Below is a small trained network, with its code and all its weights. Each question gives an input and a class and asks what happens when units are switched off, that is, made to give their printed mean instead of their output.

import numpy as np


def w(rows, s, z=0):
    codes = np.array(rows[::2]) - 128.0
    scale = np.full(codes.shape[1], s)
    scale[-1] = z or s
    return codes * scale


def norm(h):
    return h / np.sqrt((h * h).mean(-1, keepdims=True) + 1e-5)


def f(y):
    return np.maximum(y, 0)


def log_softmax(a):
    a = a - a.max(-1, keepdims=True)
    return a - np.log(np.exp(a).sum(-1, keepdims=True))


def net(x, mask):
    res = np.array(x, float).reshape(1, 8) / 4 @ E
    u = 0
    for l in range(3):
        y = f(norm(res) @ A[l][:, :-1].T + A[l][:, -1])
        res = res + np.where(mask[u : u + 7], y, B[l][:, -1]) @ B[l][:, :-1]
        u += 7
    return log_softmax(norm(res)[-1] @ U[:, :-1].T + U[:, -1])


A, B = {}, {}
E = w([
[135,127,106],'x0',
[153,128,141],'x1',
[184,104,137],'x2',
[77,2,158],'x3',
[134,126,130],'x4',
[128,138,116],'x5',
[127,122,122],'x6',
[159,83,11],'x7',
],0.0051)
A[0] = w([
[128,163,116,81],'0.n1',
[173,125,46,3],'0.n2',
[40,21,150,188],'0.n3',
[121,90,77,157],'0.n4',
[66,152,2,161],'0.n5',
[149,78,4,24],'0.n6',
[238,97,92,111],'0.n7',
],0.0088,0.0021)
B[0] = w([
[174,132,81,151],'0.n1',
[103,75,125,173],'0.n2',
[167,165,63,253],'0.n3',
[74,89,106,176],'0.n4',
[38,52,148,205],'0.n5',
[53,67,172,203],'0.n6',
[112,2,219,195],'0.n7',
],0.0082,0.0055)
A[1] = w([
[119,98,228,24],'1.n1',
[78,78,45,193],'1.n2',
[119,20,138,154],'1.n3',
[53,108,251,252],'1.n4',
[1,124,73,226],'1.n5',
[84,184,183,180],'1.n6',
[114,157,195,122],'1.n7',
],0.0098,0.0027)
B[1] = w([
[98,90,147,168],'1.n1',
[191,157,57,234],'1.n2',
[175,254,112,245],'1.n3',
[121,43,170,253],'1.n4',
[225,103,169,245],'1.n5',
[59,52,93,185],'1.n6',
[121,79,75,168],'1.n7',
],0.0062,0.0073)
A[2] = w([
[120,165,148,47],'2.n1',
[55,67,69,124],'2.n2',
[253,105,210,160],'2.n3',
[124,166,178,52],'2.n4',
[177,149,166,5],'2.n5',
[211,127,72,169],'2.n6',
[143,254,196,108],'2.n7',
],0.0085,0.0029)
B[2] = w([
[124,120,80,130],'2.n1',
[139,153,254,202],'2.n2',
[143,185,126,253],'2.n3',
[40,133,133,132],'2.n4',
[100,199,187,137],'2.n5',
[255,137,43,231],'2.n6',
[71,181,94,157],'2.n7',
],0.0065,0.0057)
U = w([
[59,115,152,250],'0',
[165,157,165,131],'1',
[151,254,63,34],'2',
[130,146,163,12],'3',
],0.008,0.0021)

Each question gives the input, the list of numbers given to net, and the class t.
The units are the neurons (one row each of A and B). Each row of codes is followed by its name. A weight is (code - 128) times the scale printed after its matrix; where a second scale follows, it is the last column's (A, B and U).
mask holds one flag per neuron, layer by layer. A switched-off neuron (its flag False) gives its mean, the last column of its row in B, instead of its output. The means were averaged over made-up inputs and are rounded, as every weight is.
A unit's drop is (log p(t) with every unit on - log p(t) with that unit switched off) / (log p(t) with every unit on - log p(t) with every unit switched off).
The circuit of an input: a set's keep is (log p(t) with only the set's units on - log p(t) with every unit switched off) / (log p(t) with every unit on - log p(t) with every unit switched off). Starting from the 12 units with the biggest drops (on a tie, the unit counted first), units are removed one at a time, each time the one whose removal leaves the highest keep (on an exact tie, the one counted first), for as long as the keep stays at least 0.8.
units of the circuit, in order: the units of the circuit, biggest drop first
unit that matters most: the unit with the biggest drop
k most important neurons: the k neurons with the biggest drops, biggest first
top k neurons in layer l: the k neurons of layer l with the biggest drops, biggest first
drop when u is switched off: that unit's drop, to one decimal
input [0,8,0,8,-1,4,-2,-5], class 2: top 3 neurons in layer 0	[0.n3 0.n7 0.n6]
input [6,-5,-4,-4,0,1,4,7], class 0: unit that matters most	0.n5
input [1,-2,-2,-1,-8,-3,2,-3], class 0: 2 most important neurons	[0.n3 1.n6]
input [4,8,6,8,-1,-3,5,-6], class 2: units of the circuit, in order	[0.n3 0.n7 1.n3 2.n3]
input [-7,1,4,-3,-7,-4,0,7], class 0: units of the circuit, in order	[0.n6 0.n5]
input [-4,1,-3,-2,-1,-1,5,5], class 0: 2 most important neurons	[0.n5 0.n6]
input [2,-2,0,-4,7,1,0,-6], class 0: 2 most important neurons	[0.n3 1.n5]
input [-7,-1,-5,8,6,-7,1,-4], class 2: 3 most important neurons	[0.n3 0.n7 0.n6]
input [-1,2,0,-1,7,6,-8,-4], class 0: drop when 1.n6 is switched off	0.1
input [6,-4,2,8,0,0,3,-3], class 2: drop when 0.n3 is switched off	0.1
input [6,2,3,-4,-3,-7,2,6], class 0: drop when 0.n7 is switched off	0.6
input [5,1,3,-2,-6,-1,7,-5], class 0: drop when 1.n5 is switched off	0.2
